Here is a tiny trained network, its code and every weight. The questions are about switching its units off for an input and a class, where a switched-off unit gives its printed mean instead of its output.

import numpy as np


def w(rows, s, z=0):
    codes = np.array(rows[::2]) - 128.0
    scale = np.full(codes.shape[1], s)
    scale[-1] = z or s
    return codes * scale


def f(y):
    return y / 2 * (1 + np.tanh(0.7978845608 * (y + 0.044715 * y**3)))


def log_softmax(a):
    a = a - a.max(-1, keepdims=True)
    return a - np.log(np.exp(a).sum(-1, keepdims=True))


def net(x, mask):
    res = np.array(x, float).reshape(1, 4) / 4 @ E
    y = f(res @ A[0][:, :-1].T + A[0][:, -1])
    res = res + np.where(mask, y, B[0][:, -1]) @ B[0][:, :-1]
    return log_softmax(res[-1] @ U[:, :-1].T + U[:, -1])


A, B = {}, {}
E = w([
[130,128,131],'x0',
[255,72,62],'x1',
[120,53,222],'x2',
[126,126,125],'x3',
],0.0095)
A[0] = w([
[110,165,184,114],'neuron 1',
[111,144,159,145],'neuron 2',
[253,93,190,202],'neuron 3',
[117,164,154,52],'neuron 4',
[165,105,125,187],'neuron 5',
[150,179,120,78],'neuron 6',
[151,129,178,64],'neuron 7',
[100,126,90,247],'neuron 8',
[115,175,97,87],'neuron 9',
[65,125,162,169],'neuron 10',
[189,137,105,103],'neuron 11',
[132,145,116,21],'neuron 12',
[81,139,130,44],'neuron 13',
[95,158,140,105],'neuron 14',
[134,66,151,119],'neuron 15',
[130,34,85,139],'neuron 16',
[148,119,95,195],'neuron 17',
[144,126,160,30],'neuron 18',
[93,113,135,3],'neuron 19',
[201,114,142,136],'neuron 20',
[158,68,187,130],'neuron 21',
[103,164,72,229],'neuron 22',
[136,85,253,82],'neuron 23',
[145,146,41,243],'neuron 24',
[140,147,63,247],'neuron 25',
[122,51,197,130],'neuron 26',
[112,115,102,107],'neuron 27',
],0.015,0.0044)
B[0] = w([
[138,220,134,186],'neuron 1',
[110,211,147,164],'neuron 2',
[98,184,166,254],'neuron 3',
[202,184,131,142],'neuron 4',
[122,184,164,177],'neuron 5',
[101,145,41,142],'neuron 6',
[128,112,81,136],'neuron 7',
[39,79,167,181],'neuron 8',
[77,142,71,163],'neuron 9',
[128,240,175,221],'neuron 10',
[155,235,123,184],'neuron 11',
[225,129,49,118],'neuron 12',
[221,225,98,155],'neuron 13',
[224,223,163,169],'neuron 14',
[69,106,95,169],'neuron 15',
[88,255,150,187],'neuron 16',
[137,152,182,176],'neuron 17',
[166,148,46,121],'neuron 18',
[189,187,75,128],'neuron 19',
[119,249,143,191],'neuron 20',
[55,201,96,199],'neuron 21',
[5,182,128,212],'neuron 22',
[50,175,27,235],'neuron 23',
[43,131,154,241],'neuron 24',
[51,128,173,219],'neuron 25',
[28,134,99,218],'neuron 26',
[164,85,105,126],'neuron 27',
],0.0052,0.0091)
U = w([
[113,141,188,229],'0',
[174,206,164,39],'1',
[133,151,127,255],'2',
[95,138,17,29],'3',
[156,109,154,167],'4',
[236,45,108,11],'5',
[246,46,53,27],'6',
[253,46,37,48],'7',
],0.013,0.0066)

Each question gives the input, the list of numbers given to net, and the class t.
The units are the neurons (one row each of A and B). Each row of codes is followed by its name. A weight is (code - 128) times the scale printed after its matrix; where a second scale follows, it is the last column's (A, B and U).
mask holds one flag per neuron, in row order. A switched-off neuron (its flag False) gives its mean, the last column of its row in B, instead of its output. The means were averaged over made-up inputs and are rounded, as every weight is.
A unit's drop is (log p(t) with every unit on - log p(t) with that unit switched off) / (log p(t) with every unit on - log p(t) with every unit switched off).
The circuit of an input: a set's keep is (log p(t) with only the set's units on - log p(t) with every unit switched off) / (log p(t) with every unit on - log p(t) with every unit switched off). Starting from the 12 units with the biggest drops (on a tie, the unit counted first), units are removed one at a time, each time the one whose removal leaves the highest keep (on an exact tie, the one counted first), for as long as the keep stays at least 0.8.
circuit, biggest first: the units of the circuit, biggest drop first
unit that matters most: the unit with the biggest drop
k most important neurons: the k neurons with the biggest drops, biggest first
drop of u: that unit's drop, to one decimal
input [-5,7,8,2], class 3: circuit, biggest first	neuron 23; neuron 26
input [1,8,-6,1], class 1: unit that matters most	neuron 11
input [3,-5,8,-4], class 3: circuit, biggest first	neuron 23; neuron 26
input [6,3,-6,-2], class 0: circuit, biggest first	neuron 23; neuron 25; neuron 24
input [6,5,-3,1], class 0: circuit, biggest first	neuron 24; neuron 25; neuron 23
input [-4,7,-2,1], class 1: circuit, biggest first	neuron 11; neuron 20
input [-2,7,2,6], class 1: circuit, biggest first	neuron 20; neuron 16
input [3,-5,5,0], class 1: 2 most important neurons	neuron 10; neuron 1
input [1,-7,8,4], class 3: 2 most important neurons	neuron 23; neuron 26
input [-7,3,-6,0], class 0: 4 most important neurons	neuron 23; neuron 25; neuron 24; neuron 17
input [-7,8,-3,8], class 1: 3 most important neurons	neuron 11; neuron 20; neuron 16
input [-5,0,7,-6], class 3: drop of neuron 26	0.1
input [0,1,8,4], class 3: drop of neuron 11	0.0
input [6,-7,7,3], class 1: unit that matters most	neuron 10
input [-7,8,6,8], class 1: drop of neuron 15	-0.1
